Here is a tiny trained network, its code and every weight. The questions are about switching its units off for an input and a class, where a switched-off unit gives its printed mean instead of its output.

import numpy as np


def w(rows, s, z=0):
    codes = np.array(rows[::2]) - 128.0
    scale = np.full(codes.shape[1], s)
    scale[-1] = z or s
    return codes * scale


def f(y):
    return y / 2 * (1 + np.tanh(0.7978845608 * (y + 0.044715 * y**3)))


def log_softmax(a):
    a = a - a.max(-1, keepdims=True)
    return a - np.log(np.exp(a).sum(-1, keepdims=True))


def net(x, mask):
    res = np.array(x, float).reshape(1, 6) / 4 @ E
    y = f(res @ A[0][:, :-1].T + A[0][:, -1])
    res = res + np.where(mask, y, B[0][:, -1]) @ B[0][:, :-1]
    return log_softmax(res[-1] @ U[:, :-1].T + U[:, -1])


A, B = {}, {}
E = w([
[130,128,127],'x0',
[144,148,3],'x1',
[129,129,129],'x2',
[94,251,187],'x3',
[127,125,127],'x4',
[2,72,47],'x5',
],0.008)
A[0] = w([
[187,192,46,100],'neuron 0',
[88,135,84,2],'neuron 1',
[101,172,137,35],'neuron 2',
[88,200,117,67],'neuron 3',
[67,83,86,124],'neuron 4',
[76,101,170,85],'neuron 5',
[149,148,138,82],'neuron 6',
[140,160,75,60],'neuron 7',
[136,139,108,81],'neuron 8',
[168,69,117,113],'neuron 9',
[178,134,149,92],'neuron 10',
[125,205,75,101],'neuron 11',
[196,51,76,56],'neuron 12',
[122,108,173,127],'neuron 13',
[103,116,178,118],'neuron 14',
[99,106,201,103],'neuron 15',
[157,43,136,70],'neuron 16',
[56,69,145,76],'neuron 17',
[102,110,180,133],'neuron 18',
[99,165,139,82],'neuron 19',
[136,170,68,100],'neuron 20',
[47,129,125,123],'neuron 21',
[251,99,142,103],'neuron 22',
[144,133,103,187],'neuron 23',
[39,76,76,114],'neuron 24',
[140,148,100,147],'neuron 25',
[145,83,179,77],'neuron 26',
[187,145,152,108],'neuron 27',
[66,100,135,111],'neuron 28',
[119,77,201,136],'neuron 29',
[146,75,122,99],'neuron 30',
],0.013,0.0045)
B[0] = w([
[121,127,71,205],'neuron 0',
[152,163,107,146],'neuron 1',
[67,194,149,141],'neuron 2',
[128,207,155,168],'neuron 3',
[156,153,155,221],'neuron 4',
[155,143,91,161],'neuron 5',
[139,135,116,141],'neuron 6',
[108,141,96,143],'neuron 7',
[111,135,117,121],'neuron 8',
[94,237,158,183],'neuron 9',
[174,167,108,176],'neuron 10',
[95,112,126,169],'neuron 11',
[67,174,156,226],'neuron 12',
[119,135,76,163],'neuron 13',
[126,139,82,169],'neuron 14',
[86,109,66,193],'neuron 15',
[69,230,141,182],'neuron 16',
[159,151,121,190],'neuron 17',
[142,107,66,175],'neuron 18',
[125,196,127,147],'neuron 19',
[115,101,99,160],'neuron 20',
[254,148,141,190],'neuron 21',
[204,158,116,253],'neuron 22',
[115,111,136,161],'neuron 23',
[209,139,136,254],'neuron 24',
[118,111,123,146],'neuron 25',
[128,123,108,161],'neuron 26',
[180,126,103,203],'neuron 27',
[185,158,128,174],'neuron 28',
[75,142,44,201],'neuron 29',
[83,198,130,161],'neuron 30',
],0.0084,0.0071)
U = w([
[144,132,150,254],'0',
[223,153,149,5],'1',
[62,212,199,63],'2',
[135,116,138,247],'3',
[136,110,142,245],'4',
[113,99,26,63],'5',
[107,44,245,78],'6',
[61,15,227,17],'7',
],0.011,0.0096)

Each question gives the input, the list of numbers given to net, and the class t.
The units are the neurons (one row each of A and B). Each row of codes is followed by its name. A weight is (code - 128) times the scale printed after its matrix; where a second scale follows, it is the last column's (A, B and U).
mask holds one flag per neuron, in row order. A switched-off neuron (its flag False) gives its mean, the last column of its row in B, instead of its output. The means were averaged over made-up inputs and are rounded, as every weight is.
A unit's drop is (log p(t) with every unit on - log p(t) with that unit switched off) / (log p(t) with every unit on - log p(t) with every unit switched off).
The circuit of an input: a set's keep is (log p(t) with only the set's units on - log p(t) with every unit switched off) / (log p(t) with every unit on - log p(t) with every unit switched off). Starting from the 12 units with the biggest drops (on a tie, the unit counted first), units are removed one at a time, each time the one whose removal leaves the highest keep (on an exact tie, the one counted first), for as long as the keep stays at least 0.8.
circuit, biggest first: the units of the circuit, biggest drop first
unit that matters most: the unit with the biggest drop
k most important neurons: the k neurons with the biggest drops, biggest first
drop when u is switched off: that unit's drop, to one decimal
input [-7,3,-3,-3,-2,7], class 1: unit that matters most : neuron 24
input [0,7,-2,4,-5,-3], class 5: circuit, biggest first : [neuron 0; neuron 20]
input [-1,8,4,3,1,-2], class 5: circuit, biggest first : [neuron 0; neuron 20]
input [-2,2,1,5,2,8], class 1: circuit, biggest first : [neuron 21; neuron 24]
input [-8,8,-2,-5,-3,8], class 1: circuit, biggest first : [neuron 24; neuron 4]
input [-1,-2,-6,-2,-3,8], class 1: 2 most important neurons : [neuron 24; neuron 21]
input [1,-6,3,-7,4,7], class 1: circuit, biggest first : [neuron 24; neuron 21]
input [3,-7,-3,0,-1,-3], class 5: 2 most important neurons : [neuron 29; neuron 15]
input [-7,4,5,-7,-2,-3], class 2: 2 most important neurons : [neuron 12; neuron 9]
input [-1,-8,6,-4,-1,-4], class 5: 2 most important neurons : [neuron 29; neuron 15]
input [-5,-5,6,1,7,8], class 1: 2 most important neurons : [neuron 21; neuron 24]
input [1,-8,0,-6,-5,5], class 5: 4 most important neurons : [neuron 29; neuron 15; neuron 18; neuron 5]
input [-3,1,-1,4,2,7], class 1: 2 most important neurons : [neuron 21; neuron 24]
input [2,6,-4,3,5,-3], class 5: unit that matters most : neuron 0
input [6,1,-7,-5,-1,8], class 1: drop when neuron 24 is switched off : 0.2
input [-3,-1,-3,-7,1,4], class 2: drop when neuron 12 is switched off : 0.2
input [7,6,6,-7,-2,5], class 2: drop when neuron 30 is switched off : 0.1
input [0,5,2,-5,-5,4], class 0: drop when neuron 24 is switched off : 0.2
